Below is a small trained network, with its code and all its weights. Each question gives an input and a class and asks what happens when units are switched off, that is, made to give their printed mean instead of their output.

import numpy as np


def w(rows, s, z=0):
    codes = np.array(rows[::2]) - 128.0
    scale = np.full(codes.shape[1], s)
    scale[-1] = z or s
    return codes * scale


def norm(h):
    return h / np.sqrt((h * h).mean(-1, keepdims=True) + 1e-5)


def f(y):
    return np.maximum(y, 0)


def log_softmax(a):
    a = a - a.max(-1, keepdims=True)
    return a - np.log(np.exp(a).sum(-1, keepdims=True))


def net(x, mask):
    res = np.array(x, float).reshape(1, 4) / 4 @ E
    u = 0
    for l in range(3):
        y = f(norm(res) @ A[l][:, :-1].T + A[l][:, -1])
        res = res + np.where(mask[u : u + 5], y, B[l][:, -1]) @ B[l][:, :-1]
        u += 5
    return log_softmax(norm(res)[-1] @ U[:, :-1].T + U[:, -1])


A, B = {}, {}
E = w([
[149,173,86,33,117,108,106,126],'x0',
[190,3,35,193,202,86,156,138],'x1',
[134,117,105,191,51,131,128,113],'x2',
[141,136,98,170,122,195,178,61],'x3',
],0.0032)
A[0] = w([
[118,222,143,95,143,193,129,78,254],'0.n1',
[122,104,134,57,65,81,80,157,184],'0.n2',
[117,192,169,3,121,145,118,175,43],'0.n3',
[75,122,202,89,217,136,118,179,20],'0.n4',
[150,129,52,74,210,147,187,119,37],'0.n5',
],0.0052,0.0016)
B[0] = w([
[67,47,188,68,33,148,155,69,255],'0.n1',
[178,159,114,188,100,77,75,97,209],'0.n2',
[165,120,172,84,139,254,75,188,249],'0.n3',
[143,206,224,203,204,60,165,145,190],'0.n4',
[165,195,120,77,158,153,219,152,183],'0.n5',
],0.0055,0.0048)
A[1] = w([
[120,143,178,97,86,255,96,70,82],'1.n1',
[104,127,168,115,186,53,83,152,71],'1.n2',
[116,105,24,78,167,157,115,79,103],'1.n3',
[156,153,128,201,133,147,106,147,90],'1.n4',
[91,124,188,36,82,141,69,169,1],'1.n5',
],0.0044,0.0037)
B[1] = w([
[125,108,138,95,122,85,115,93,253],'1.n1',
[115,165,185,180,117,124,154,132,155],'1.n2',
[168,116,171,107,169,92,116,128,150],'1.n3',
[140,123,123,148,126,152,125,183,145],'1.n4',
[132,104,172,81,153,179,3,98,194],'1.n5',
],0.0075,0.0045)
A[2] = w([
[122,181,60,155,83,112,65,182,2],'2.n1',
[169,135,1,119,186,98,163,133,49],'2.n2',
[87,47,76,202,111,223,144,233,35],'2.n3',
[4,38,92,172,73,137,186,63,98],'2.n4',
[187,131,60,69,159,125,134,165,88],'2.n5',
],0.0055,0.0022)
B[2] = w([
[233,29,86,126,67,7,98,199,150],'2.n1',
[152,139,115,133,131,145,38,42,241],'2.n2',
[105,195,102,97,101,255,97,189,199],'2.n3',
[31,138,57,110,123,33,203,186,254],'2.n4',
[79,91,85,194,164,154,182,45,209],'2.n5',
],0.0071,0.0027)
U = w([
[122,118,231,38,58,211,21,68,203],'0',
[195,110,33,168,214,170,143,11,162],'1',
[208,94,81,153,39,55,54,159,96],'2',
[80,129,30,171,94,233,143,223,162],'3',
[19,105,99,82,31,54,220,78,112],'4',
[139,148,163,44,176,198,246,109,3],'5',
[169,169,205,221,216,91,127,188,128],'6',
],0.011,0.0033)

Each question gives the input, the list of numbers given to net, and the class t.
The units are the neurons (one row each of A and B). Each row of codes is followed by its name. A weight is (code - 128) times the scale printed after its matrix; where a second scale follows, it is the last column's (A, B and U).
mask holds one flag per neuron, layer by layer. A switched-off neuron (its flag False) gives its mean, the last column of its row in B, instead of its output. The means were averaged over made-up inputs and are rounded, as every weight is.
A unit's drop is (log p(t) with every unit on - log p(t) with that unit switched off) / (log p(t) with every unit on - log p(t) with every unit switched off).
The circuit of an input: a set's keep is (log p(t) with only the set's units on - log p(t) with every unit switched off) / (log p(t) with every unit on - log p(t) with every unit switched off). Starting from the 12 units with the biggest drops (on a tie, the unit counted first), units are removed one at a time, each time the one whose removal leaves the highest keep (on an exact tie, the one counted first), for as long as the keep stays at least 0.8.
circuit, biggest first: the units of the circuit, biggest drop first
most important unit: the unit with the biggest drop
top k neurons: the k neurons with the biggest drops, biggest first
top k neurons in layer l: the k neurons of layer l with the biggest drops, biggest first
drop of u: that unit's drop, to one decimal
input [-1,2,0,5], class 1: circuit, biggest first	(0.n1)
input [2,7,8,-3], class 1: top 3 neurons	(0.n1; 0.n3; 2.n2)
input [-5,3,1,-4], class 3: top 2 neurons in layer 0	(0.n1; 0.n4)
input [4,0,0,-5], class 2: circuit, biggest first	(0.n2; 0.n1)
input [-5,4,-2,-2], class 3: top 2 neurons	(1.n1; 2.n3)
input [0,7,2,-6], class 1: circuit, biggest first	(0.n1; 0.n4; 2.n5)
input [7,1,1,-2], class 2: top 2 neurons	(0.n2; 0.n1)
input [-3,3,5,-5], class 3: top 2 neurons	(2.n3; 0.n1)
input [0,6,4,-5], class 1: circuit, biggest first	(0.n1; 2.n5)
input [-4,6,3,-4], class 3: circuit, biggest first	(2.n3; 1.n1)
input [-1,-2,2,0], class 4: top 2 neurons	(0.n3; 0.n1)
input [6,4,-4,-4], class 1: top 2 neurons	(2.n5; 0.n5)
input [2,-3,1,5], class 4: top 2 neurons	(0.n1; 2.n4)
input [1,1,-2,4], class 5: most important unit	0.n5
input [-4,2,1,-2], class 3: top 2 neurons	(0.n1; 2.n3)
input [-3,-4,0,4], class 4: top 2 neurons	(2.n4; 0.n3)
input [1,-2,-7,-8], class 6: top 2 neurons	(0.n4; 0.n1)
input [2,-1,3,2], class 4: top 2 neurons	(0.n3; 2.n4)
input [4,2,-8,5], class 5: top 3 neurons in layer 0	(0.n5; 0.n1; 0.n2)
input [-2,1,-7,0], class 6: circuit, biggest first	(0.n4)
input [-8,-6,8,-8], class 2: drop of 0.n3	0.5
input [-4,-1,1,-3], class 6: drop of 0.n1	0.2
